Below are the code and all the weights of a small trained network. Each question names an input and a class and asks about switching units off, where a switched-off unit gives its printed mean instead of its output.

import numpy as np


def w(rows, s, z=0):
    codes = np.array(rows[::2]) - 128.0
    scale = np.full(codes.shape[1], s)
    scale[-1] = z or s
    return codes * scale


def norm(h):
    return h / np.sqrt((h * h).mean(-1, keepdims=True) + 1e-5)


def f(y):
    return np.maximum(y, 0)


def log_softmax(a):
    a = a - a.max(-1, keepdims=True)
    return a - np.log(np.exp(a).sum(-1, keepdims=True))


def net(x, mask):
    res = np.array(x, float).reshape(1, 4) / 4 @ E
    u = 0
    for l in range(4):
        y = f(norm(res) @ A[l][:, :-1].T + A[l][:, -1])
        res = res + np.where(mask[u : u + 9], y, B[l][:, -1]) @ B[l][:, :-1]
        u += 9
    return log_softmax(norm(res)[-1] @ U[:, :-1].T + U[:, -1])


A, B = {}, {}
E = w([
[254,160,25,180],'x0',
[177,45,177,191],'x1',
[29,87,11,171],'x2',
[126,123,127,125],'x3',
],0.0042)
A[0] = w([
[29,130,146,156,140],'L0N0',
[241,169,101,95,76],'L0N1',
[186,63,179,167,118],'L0N2',
[196,56,208,159,109],'L0N3',
[104,247,114,87,4],'L0N4',
[180,211,51,192,109],'L0N5',
[102,143,254,57,105],'L0N6',
[223,117,220,55,7],'L0N7',
[152,213,116,16,115],'L0N8',
],0.0093,0.0037)
B[0] = w([
[126,88,170,96,227],'L0N0',
[172,99,182,43,243],'L0N1',
[63,173,175,165,221],'L0N2',
[78,160,146,174,241],'L0N3',
[79,133,198,207,179],'L0N4',
[122,100,191,92,254],'L0N5',
[187,99,147,75,251],'L0N6',
[134,244,58,79,227],'L0N7',
[70,201,143,222,224],'L0N8',
],0.012,0.005)
A[1] = w([
[243,80,75,94,95],'L1N0',
[201,187,119,137,3],'L1N1',
[208,120,148,216,83],'L1N2',
[250,112,169,173,123],'L1N3',
[140,160,187,84,190],'L1N4',
[31,81,82,137,137],'L1N5',
[139,158,57,151,163],'L1N6',
[82,11,99,155,137],'L1N7',
[66,171,154,222,126],'L1N8',
],0.011)
B[1] = w([
[68,67,236,21,133],'L1N0',
[2,65,160,42,128],'L1N1',
[16,93,160,124,129],'L1N2',
[54,79,152,74,144],'L1N3',
[116,60,80,132,246],'L1N4',
[184,173,171,137,169],'L1N5',
[68,158,88,74,132],'L1N6',
[197,227,144,104,173],'L1N7',
[84,131,129,244,174],'L1N8',
],0.0092,0.013)
A[2] = w([
[209,97,173,124,104],'L2N0',
[104,105,151,248,126],'L2N1',
[166,47,48,176,2],'L2N2',
[83,134,37,126,87],'L2N3',
[157,57,136,90,114],'L2N4',
[153,101,148,196,95],'L2N5',
[169,52,139,111,84],'L2N6',
[162,212,121,135,95],'L2N7',
[222,152,110,163,103],'L2N8',
],0.014,0.0098)
B[2] = w([
[60,130,61,138,191],'L2N0',
[19,193,254,189,254],'L2N1',
[112,67,65,79,128],'L2N2',
[86,48,40,64,128],'L2N3',
[55,117,108,45,192],'L2N4',
[61,181,186,93,159],'L2N5',
[93,144,49,68,164],'L2N6',
[177,164,36,117,198],'L2N7',
[118,136,27,42,153],'L2N8',
],0.01,0.0066)
A[3] = w([
[156,15,99,167,1],'L3N0',
[205,46,52,188,29],'L3N1',
[201,164,109,105,123],'L3N2',
[146,65,159,74,97],'L3N3',
[125,55,90,104,103],'L3N4',
[128,98,141,79,105],'L3N5',
[89,155,164,135,133],'L3N6',
[196,7,45,109,9],'L3N7',
[122,92,39,112,131],'L3N8',
],0.018,0.016)
B[3] = w([
[128,101,118,129,128],'L3N0',
[208,47,32,35,128],'L3N1',
[138,176,73,67,208],'L3N2',
[39,73,96,81,177],'L3N3',
[68,140,131,102,161],'L3N4',
[114,90,87,91,180],'L3N5',
[162,113,194,144,255],'L3N6',
[41,5,26,25,128],'L3N7',
[58,177,130,144,182],'L3N8',
],0.018,0.0078)
U = w([
[109,180,197,173,138],'0',
[68,72,114,45,120],'1',
[77,189,135,99,209],'2',
[200,212,91,74,124],'3',
[98,145,122,129,143],'4',
[210,12,33,213,8],'5',
[240,59,67,205,8],'6',
[218,1,35,231,8],'7',
],0.02,0.017)

Each question gives the input, the list of numbers given to net, and the class t.
The units are the neurons (one row each of A and B). Each row of codes is followed by its name. A weight is (code - 128) times the scale printed after its matrix; where a second scale follows, it is the last column's (A, B and U).
mask holds one flag per neuron, layer by layer. A switched-off neuron (its flag False) gives its mean, the last column of its row in B, instead of its output. The means were averaged over made-up inputs and are rounded, as every weight is.
A unit's drop is (log p(t) with every unit on - log p(t) with that unit switched off) / (log p(t) with every unit on - log p(t) with every unit switched off).
unit that matters most: the unit with the biggest drop
k most important neurons: the k neurons with the biggest drops, biggest first
k most important neurons of layer l: the k neurons of layer l with the biggest drops, biggest first
drop when u is switched off: that unit's drop, to one decimal
input [6,5,2,2], class 1: unit that matters most : L0N8
input [-7,1,6,2], class 1: 3 most important neurons of layer 0 : L0N8, L0N0, L0N6
input [-4,4,1,3], class 0: 4 most important neurons : L0N1, L0N3, L0N2, L0N5
input [-4,0,6,0], class 3: 3 most important neurons of layer 0 : L0N5, L0N1, L0N6
input [-6,5,-4,-6], class 1: 2 most important neurons : L0N6, L0N8
input [3,6,8,-4], class 3: 3 most important neurons : L1N7, L0N8, L0N3
input [-6,6,4,-3], class 0: 2 most important neurons : L0N1, L0N5
input [-6,8,-5,-2], class 0: 3 most important neurons of layer 0 : L0N2, L0N3, L0N1
input [4,-3,-7,-2], class 3: 2 most important neurons : L0N7, L0N8
input [6,-5,-2,1], class 1: 4 most important neurons : L0N1, L0N5, L0N3, L0N2
input [-3,-7,-6,-2], class 0: 2 most important neurons : L0N8, L0N4
input [-5,4,-8,4], class 3: 2 most important neurons : L0N7, L0N6
input [-4,1,-8,-2], class 3: 2 most important neurons : L0N7, L0N6
input [6,-8,7,-6], class 0: unit that matters most : L0N7
input [-6,2,7,-6], class 3: 4 most important neurons of layer 0 : L0N5, L0N1, L0N6, L0N8
input [3,-1,5,2], class 3: drop when L0N7 is switched off : 1.0
input [-4,0,2,0], class 1: drop when L0N8 is switched off : 0.1
input [0,1,8,5], class 3: drop when L1N7 is switched off : 0.3
input [-4,-7,-5,-1], class 0: drop when L0N8 is switched off : 2.2
input [-6,-4,1,5], class 1: unit that matters most : L0N6
